Below are the code and all the weights of a small trained network. Each question names an input and a target symbol and asks about switching units off, where a switched-off unit gives its printed mean instead of its output.

import numpy as np


def w(rows, s, z=0):
    codes = np.array(rows[::2]) - 128.0
    scale = np.full(codes.shape[1], s)
    scale[-1] = z or s
    return codes * scale


def norm(h):
    return h / np.sqrt((h * h).mean(-1, keepdims=True) + 1e-5)


def f(y):
    return y / 2 * (1 + np.tanh(0.7978845608 * (y + 0.044715 * y**3)))


def softmax(a):
    e = np.exp(a - a.max(-1, keepdims=True))
    return e / e.sum(-1, keepdims=True)


def log_softmax(a):
    a = a - a.max(-1, keepdims=True)
    return a - np.log(np.exp(a).sum(-1, keepdims=True))


def net(x, mask):
    ids = ['ΣΦαγδεζηλμξτψω'.index(c) for c in x.split()]
    T = len(ids)
    res = E[ids] + P[:T]
    u = 0
    for l in range(2):
        q, k, v = (norm(res) @ M[l].T for M in (Q, K, V))
        z = softmax(np.where(np.tri(T) > 0, q @ k.T / 3**0.5, -1e9)) @ v
        res = res + np.where(mask[u], z, O[l][:, -1]) @ O[l][:, :-1]
        u += 1
        y = f(norm(res) @ A[l][:, :-1].T + A[l][:, -1])
        res = res + np.where(mask[u : u + 4], y, B[l][:, -1]) @ B[l][:, :-1]
        u += 4
    return log_softmax(norm(res)[-1] @ U[:, :-1].T + U[:, -1])


Q, K, V, O, A, B = {}, {}, {}, {}, {}, {}
E = w([
[120,132,169,134,137,133,95,112],'Σ',
[156,142,121,129,106,94,133,82],'Φ',
[56,121,154,113,2,198,134,215],'α',
[116,133,123,117,146,81,120,130],'γ',
[142,124,138,139,119,119,115,82],'δ',
[130,159,130,116,137,61,112,140],'ε',
[131,161,157,128,125,126,128,105],'ζ',
[93,126,156,133,141,181,128,121],'η',
[110,116,151,143,137,68,94,129],'λ',
[145,146,123,120,122,151,152,90],'μ',
[94,109,142,183,120,101,161,123],'ξ',
[114,116,134,151,108,162,169,77],'τ',
[99,124,73,100,128,121,200,109],'ψ',
[93,78,108,108,139,114,115,96],'ω',
],0.023)
P = w([
[95,153,113,194,237,126,132,116],'0',
[137,86,201,112,206,93,174,122],'1',
[74,188,102,197,185,122,100,83],'2',
[136,76,224,119,137,92,174,123],'3',
[70,195,103,194,123,123,90,78],'4',
[133,79,226,103,79,90,164,122],'5',
[68,195,109,175,62,125,79,70],'6',
[123,89,220,73,14,95,146,111],'7',
[55,194,115,141,5,127,70,73],'8',
[96,108,248,74,2,133,111,78],'9',
],0.008)
Q[0] = w([
[202,125,116,82,148,170,108,180],'L0H0',
[118,83,254,52,112,72,201,96],'L0H0',
[197,71,113,141,162,150,155,192],'L0H0',
],0.014)
K[0] = w([
[128,120,105,177,202,120,148,87],'L0H0',
[76,175,59,166,64,151,71,134],'L0H0',
[147,174,110,161,252,138,113,93],'L0H0',
],0.015)
V[0] = w([
[158,188,182,137,127,203,146,125],'L0H0',
[174,225,156,124,128,80,139,183],'L0H0',
[130,96,185,149,141,132,7,135],'L0H0',
],0.017)
O[0] = w([
[169,153,102,134,64,175,51,243,252],'L0H0',
[142,107,234,21,117,249,95,140,77],'L0H0',
[157,17,43,142,197,183,66,60,159],'L0H0',
],0.015,0.0045)
A[0] = w([
[110,131,109,160,113,10,159,80,91],'L0N0',
[86,115,119,120,144,203,111,193,2],'L0N1',
[76,119,192,68,114,160,186,120,125],'L0N2',
[126,179,89,115,113,125,91,110,112],'L0N3',
],0.013,0.0066)
B[0] = w([
[65,143,194,190,134,240,94,121,254],'L0N0',
[180,227,148,173,185,57,64,126,192],'L0N1',
[62,252,65,124,179,63,47,170,211],'L0N2',
[177,49,210,67,111,107,182,170,202],'L0N3',
],0.011,0.0053)
Q[1] = w([
[240,72,63,226,103,84,196,169],'L1H0',
[157,56,231,121,51,82,101,114],'L1H0',
[149,115,101,126,254,160,172,52],'L1H0',
],0.008)
K[1] = w([
[95,81,59,118,79,114,119,150],'L1H0',
[92,148,100,82,82,162,134,95],'L1H0',
[137,154,134,200,250,144,151,162],'L1H0',
],0.012)
V[1] = w([
[245,190,188,128,144,112,149,77],'L1H0',
[108,96,123,74,171,118,167,209],'L1H0',
[106,103,193,122,89,41,18,103],'L1H0',
],0.012)
O[1] = w([
[181,8,250,128,239,126,98,183,72],'L1H0',
[220,135,161,168,3,147,146,18,101],'L1H0',
[135,139,43,191,144,34,127,196,255],'L1H0',
],0.012,0.0072)
A[1] = w([
[55,193,150,117,115,111,146,195,25],'L1N0',
[118,121,101,88,92,152,79,215,7],'L1N1',
[247,110,108,76,121,212,67,162,2],'L1N2',
[37,113,83,144,174,97,177,51,66],'L1N3',
],0.015,0.004)
B[1] = w([
[165,5,112,106,180,146,151,119,234],'L1N0',
[154,112,156,106,11,52,108,91,254],'L1N1',
[89,137,178,197,109,59,60,118,226],'L1N2',
[243,160,164,107,105,142,118,156,218],'L1N3',
],0.017,0.0095)
U = w([
[104,112,76,89,217,55,108,155,130],'Σ',
[201,211,140,51,151,97,125,107,108],'Φ',
[54,163,170,113,132,94,192,119,156],'α',
[154,36,139,90,121,165,136,7,159],'γ',
[110,52,65,169,165,121,51,74,92],'δ',
[240,157,68,163,172,143,76,213,50],'ε',
[82,233,10,115,128,114,100,157,153],'ζ',
[254,108,146,129,114,64,174,197,29],'η',
[124,90,175,164,147,205,148,127,181],'λ',
[24,149,143,62,116,187,133,51,254],'μ',
[96,161,187,153,97,93,49,110,132],'ξ',
[91,96,102,209,159,131,137,209,121],'τ',
[135,110,94,122,119,135,123,131,139],'ψ',
[132,157,92,182,167,54,150,33,122],'ω',
],0.0094,0.0077)

Each question gives the input, a string of symbols that net reads in full, and the target symbol t.
The units are the heads (3 rows each of Q, K, V and O) and the neurons (one row each of A and B). Each row of codes is followed by its name. A weight is (code - 128) times the scale printed after its matrix; where a second scale follows, it is the last column's (O, A, B and U).
mask holds one flag per unit, layer by layer, with each layer's heads first. A switched-off unit (its flag False) gives its mean, the last column of its rows in O or B, instead of its output. The means were averaged over made-up inputs and are rounded, as every weight is.
A unit's drop is (log p(t) with every unit on - log p(t) with that unit switched off) / (log p(t) with every unit on - log p(t) with every unit switched off).
The circuit of an input: a set's keep is (log p(t) with only the set's units on - log p(t) with every unit switched off) / (log p(t) with every unit on - log p(t) with every unit switched off). Starting from all 10 units, units are removed one at a time, each time the one whose removal leaves the highest keep (on an exact tie, the one counted first), for as long as the keep stays at least 0.8.
circuit, biggest first: the units of the circuit, biggest drop first
most important unit: the unit with the biggest drop
top k neurons: the k neurons with the biggest drops, biggest first
top k neurons in layer l: the k neurons of layer l with the biggest drops, biggest first
input ω γ λ μ, target γ: most important unit -> L0H0
input α α ζ α ζ ω γ γ, target ζ: circuit, biggest first -> L1H0, L1N1
input η ω τ Σ Φ τ ω, target τ: top 3 neurons -> L0N0, L1N0, L1N1
input ζ ζ λ Φ ω Φ ε Φ, target μ: circuit, biggest first -> L0H0, L0N2
input μ ω ω α τ, target ζ: top 2 neurons -> L1N1, L0N0
input λ Σ ζ ω μ Φ γ, target Σ: top 2 neurons -> L1N0, L0N2
input ζ ζ ε τ, target μ: circuit, biggest first -> L0H0, L0N2
input Φ ζ ζ Φ γ, target Σ: top 2 neurons -> L0N2, L1N0
input Φ δ ψ ω γ λ, target Φ: top 4 neurons -> L1N3, L0N2, L1N2, L0N1
input ζ ζ γ μ ω, target η: circuit, biggest first -> L0H0, L1N0
input μ ζ γ ζ, target Φ: circuit, biggest first -> L0H0, L0N2, L1N3
input Σ ω ω ω τ ζ, target τ: circuit, biggest first -> L0H0, L1N0, L0N0, L1N1
input ω ε Φ α Φ ψ ζ, target μ: circuit, biggest first -> L1H0, L0N2, L0N1, L0N3
input ζ Φ Φ ω ψ, target ω: circuit, biggest first -> L0H0
input Φ ζ ξ ψ, target λ: circuit, biggest first -> L0N0, L0H0, L1H0
input Φ γ α Φ ζ ζ Σ Σ ξ, target τ: top 2 neurons in layer 0 -> L0N0, L0N1
input Σ δ ζ λ Φ Φ, target Σ: circuit, biggest first -> L0H0, L0N2, L1N0, L1N1
input ζ ζ γ Φ Φ ω, target Σ: circuit, biggest first -> L0H0, L0N2, L1N0
input ω ζ ζ μ Φ ζ Φ Φ μ, target Σ: top 2 neurons in layer 1 -> L1N0, L1N3
input ζ ζ ζ Φ ζ ζ ω μ γ ζ, target Φ: circuit, biggest first -> L0H0, L1N3, L0N2
input γ Φ ζ, target Σ: top neuron in layer 1 -> L1N0
input ζ α ω ω τ ζ Φ ζ Φ, target η: top 3 neurons -> L0N3, L1N2, L0N2
input ζ ω Σ ζ Σ ζ α ζ ζ ζ, target η: circuit, biggest first -> L1N2, L0N3
input ψ ψ ζ ε τ ζ, target τ: top 3 neurons in layer 1 -> L1N1, L1N3, L1N0
input ζ γ μ ζ ω α ω ζ, target ζ: top 2 neurons in layer 0 -> L0N3, L0N0
